Below is a small trained network, with its code and all its weights. Each question gives an input and a class and asks what happens when units are switched off, that is, made to give their printed mean instead of their output.

import numpy as np


def w(rows, s, z=0):
    codes = np.array(rows[::2]) - 128.0
    scale = np.full(codes.shape[1], s)
    scale[-1] = z or s
    return codes * scale


def f(y):
    return y / 2 * (1 + np.tanh(0.7978845608 * (y + 0.044715 * y**3)))


def log_softmax(a):
    a = a - a.max(-1, keepdims=True)
    return a - np.log(np.exp(a).sum(-1, keepdims=True))


def net(x, mask):
    res = np.array(x, float).reshape(1, 6) / 4 @ E
    y = f(res @ A[0][:, :-1].T + A[0][:, -1])
    res = res + np.where(mask, y, B[0][:, -1]) @ B[0][:, :-1]
    return log_softmax(res[-1] @ U[:, :-1].T + U[:, -1])


A, B = {}, {}
E = w([
[100,58,43],'x0',
[106,173,183],'x1',
[166,240,28],'x2',
[3,42,30],'x3',
[128,140,145],'x4',
[112,78,77],'x5',
],0.005)
A[0] = w([
[18,144,134,141],'n0',
[180,145,186,154],'n1',
[119,66,202,135],'n2',
[91,47,203,165],'n3',
[196,109,110,89],'n4',
[105,133,164,7],'n5',
[117,123,115,94],'n6',
[99,95,72,49],'n7',
[85,70,52,169],'n8',
[186,19,202,184],'n9',
[35,84,180,73],'n10',
[74,181,65,247],'n11',
[30,124,111,155],'n12',
[204,127,100,158],'n13',
[119,128,167,159],'n14',
[173,192,148,222],'n15',
[107,102,152,161],'n16',
[150,66,58,182],'n17',
[254,183,56,71],'n18',
],0.0096,0.0017)
B[0] = w([
[172,148,152,176],'n0',
[145,118,115,202],'n1',
[88,111,47,202],'n2',
[172,160,28,234],'n3',
[105,172,175,137],'n4',
[65,202,126,119],'n5',
[160,110,145,125],'n6',
[160,49,125,175],'n7',
[206,87,168,253],'n8',
[92,199,85,238],'n9',
[145,207,133,198],'n10',
[102,173,162,195],'n11',
[183,125,187,195],'n12',
[93,97,147,161],'n13',
[99,152,54,152],'n14',
[105,3,116,214],'n15',
[202,224,104,154],'n16',
[157,198,178,216],'n17',
[180,101,83,216],'n18',
],0.0053,0.0038)
U = w([
[77,162,1,194],'0',
[115,74,144,58],'1',
[80,71,163,3],'2',
],0.009,0.00043)

Each question gives the input, the list of numbers given to net, and the class t.
The units are the neurons (one row each of A and B). Each row of codes is followed by its name. A weight is (code - 128) times the scale printed after its matrix; where a second scale follows, it is the last column's (A, B and U).
mask holds one flag per neuron, in row order. A switched-off neuron (its flag False) gives its mean, the last column of its row in B, instead of its output. The means were averaged over made-up inputs and are rounded, as every weight is.
A unit's drop is (log p(t) with every unit on - log p(t) with that unit switched off) / (log p(t) with every unit on - log p(t) with every unit switched off).
The circuit of an input: a set's keep is (log p(t) with only the set's units on - log p(t) with every unit switched off) / (log p(t) with every unit on - log p(t) with every unit switched off). Starting from the 12 units with the biggest drops (on a tie, the unit counted first), units are removed one at a time, each time the one whose removal leaves the highest keep (on an exact tie, the one counted first), for as long as the keep stays at least 0.8.
units of the circuit, in order: the units of the circuit, biggest drop first
unit that matters most: the unit with the biggest drop
top k neurons: the k neurons with the biggest drops, biggest first
drop when u is switched off: that unit's drop, to one decimal
input [3,-1,-8,-4,-7,4], class 0: units of the circuit, in order -> n9, n3, n2
input [-1,-1,0,8,-8,1], class 1: units of the circuit, in order -> n8, n12, n9
input [2,-6,-8,-6,4,2], class 0: unit that matters most -> n9
input [5,7,-7,6,-8,-6], class 0: units of the circuit, in order -> n3, n10
input [-1,2,1,8,8,6], class 1: top 2 neurons -> n8, n12
input [0,6,-8,4,8,6], class 0: drop when n3 is switched off -> 0.3
input [-2,-8,-5,0,1,-7], class 0: drop when n8 is switched off -> 0.1
input [3,-7,5,8,-1,1], class 1: drop when n6 is switched off -> 0.0
input [1,8,-8,8,-3,1], class 0: drop when n2 is switched off -> 0.2
input [8,2,7,0,-3,-1], class 2: top 2 neurons -> n3, n9
